Here is a tiny trained network, its code and every weight. The questions are about switching its units off for an input and a class, where a switched-off unit gives its printed mean instead of its output.

import numpy as np


def w(rows, s, z=0):
    codes = np.array(rows[::2]) - 128.0
    scale = np.full(codes.shape[1], s)
    scale[-1] = z or s
    return codes * scale


def f(y):
    return y / 2 * (1 + np.tanh(0.7978845608 * (y + 0.044715 * y**3)))


def log_softmax(a):
    a = a - a.max(-1, keepdims=True)
    return a - np.log(np.exp(a).sum(-1, keepdims=True))


def net(x, mask):
    res = np.array(x, float).reshape(1, 3) / 4 @ E
    y = f(res @ A[0][:, :-1].T + A[0][:, -1])
    res = res + np.where(mask, y, B[0][:, -1]) @ B[0][:, :-1]
    return log_softmax(res[-1] @ U[:, :-1].T + U[:, -1])


A, B = {}, {}
E = w([
[165,85,187,57,228,243,120,127,52,124,145],'x0',
[83,82,108,144,62,184,33,254,194,98,65],'x1',
[197,41,86,68,53,87,170,171,71,72,64],'x2',
],0.011)
A[0] = w([
[116,146,171,119,201,136,107,138,169,159,148,108],'n1',
[137,104,156,109,122,110,122,130,169,68,201,128],'n2',
[187,141,109,100,123,109,128,89,107,103,107,184],'n3',
[181,107,149,35,181,144,200,53,46,165,184,126],'n4',
[134,148,104,103,47,89,157,150,108,136,126,254],'n5',
[90,136,99,118,108,103,113,204,126,148,174,117],'n6',
[205,51,137,49,137,118,101,219,46,102,71,219],'n7',
[112,84,19,156,74,158,92,152,118,43,69,196],'n8',
[166,161,138,103,157,75,225,67,65,190,138,224],'n9',
[134,154,118,140,128,54,194,111,121,182,118,174],'n10',
[145,154,181,149,149,130,130,99,190,174,190,168],'n11',
[197,100,158,1,125,122,155,95,63,77,115,160],'n12',
[118,191,155,109,175,126,115,52,77,118,164,154],'n13',
[102,184,93,239,74,38,115,126,171,179,106,198],'n14',
[86,201,168,200,160,111,146,88,125,144,146,143],'n15',
],0.0089,0.0034)
B[0] = w([
[64,114,149,176,121,128,100,123,144,137,64,176],'n1',
[101,163,123,122,155,133,116,129,156,113,147,128],'n2',
[121,127,120,101,127,181,120,96,144,146,113,162],'n3',
[219,188,28,38,76,142,166,104,243,133,191,242],'n4',
[128,150,135,128,108,130,147,107,152,132,170,187],'n5',
[149,163,146,107,125,129,150,128,159,119,117,160],'n6',
[127,140,166,193,179,141,185,177,98,78,41,247],'n7',
[165,147,96,66,105,103,169,39,207,136,166,233],'n8',
[156,163,76,122,53,159,142,54,207,147,166,239],'n9',
[73,77,116,142,112,99,173,95,135,134,187,187],'n10',
[108,110,121,134,161,91,71,142,120,158,111,195],'n11',
[174,141,100,150,151,146,183,196,75,19,96,218],'n12',
[100,117,152,106,75,98,141,67,187,181,143,204],'n13',
[1,52,190,154,132,46,7,166,123,158,116,252],'n14',
[94,95,138,166,135,105,100,139,83,150,78,208],'n15',
],0.0091,0.016)
U = w([
[98,95,198,163,233,130,91,221,63,111,74,5],'0',
[245,181,82,87,101,185,155,146,152,101,146,144],'1',
[115,101,136,110,69,99,87,106,160,148,186,214],'2',
],0.011,0.0018)

Each question gives the input, the list of numbers given to net, and the class t.
The units are the neurons (one row each of A and B). Each row of codes is followed by its name. A weight is (code - 128) times the scale printed after its matrix; where a second scale follows, it is the last column's (A, B and U).
mask holds one flag per neuron, in row order. A switched-off neuron (its flag False) gives its mean, the last column of its row in B, instead of its output. The means were averaged over made-up inputs and are rounded, as every weight is.
A unit's drop is (log p(t) with every unit on - log p(t) with that unit switched off) / (log p(t) with every unit on - log p(t) with every unit switched off).
most important unit: the unit with the biggest drop
k most important neurons: the k neurons with the biggest drops, biggest first
drop of u: that unit's drop, to one decimal
input [7,6,4], class 0: most important unit : n7
input [8,3,-8], class 0: 2 most important neurons : (n9 n8)
input [0,1,2], class 1: 2 most important neurons : (n14 n15)
input [4,-4,-2], class 1: 2 most important neurons : (n14 n4)
input [-3,4,6], class 1: 2 most important neurons : (n8 n7)
input [-3,2,-4], class 0: 2 most important neurons : (n4 n9)
input [1,3,6], class 1: 2 most important neurons : (n14 n8)
input [7,-4,-5], class 1: drop of n14 : 1.6
input [1,-6,1], class 1: drop of n11 : 0.0
input [1,5,0], class 1: drop of n14 : 1.6
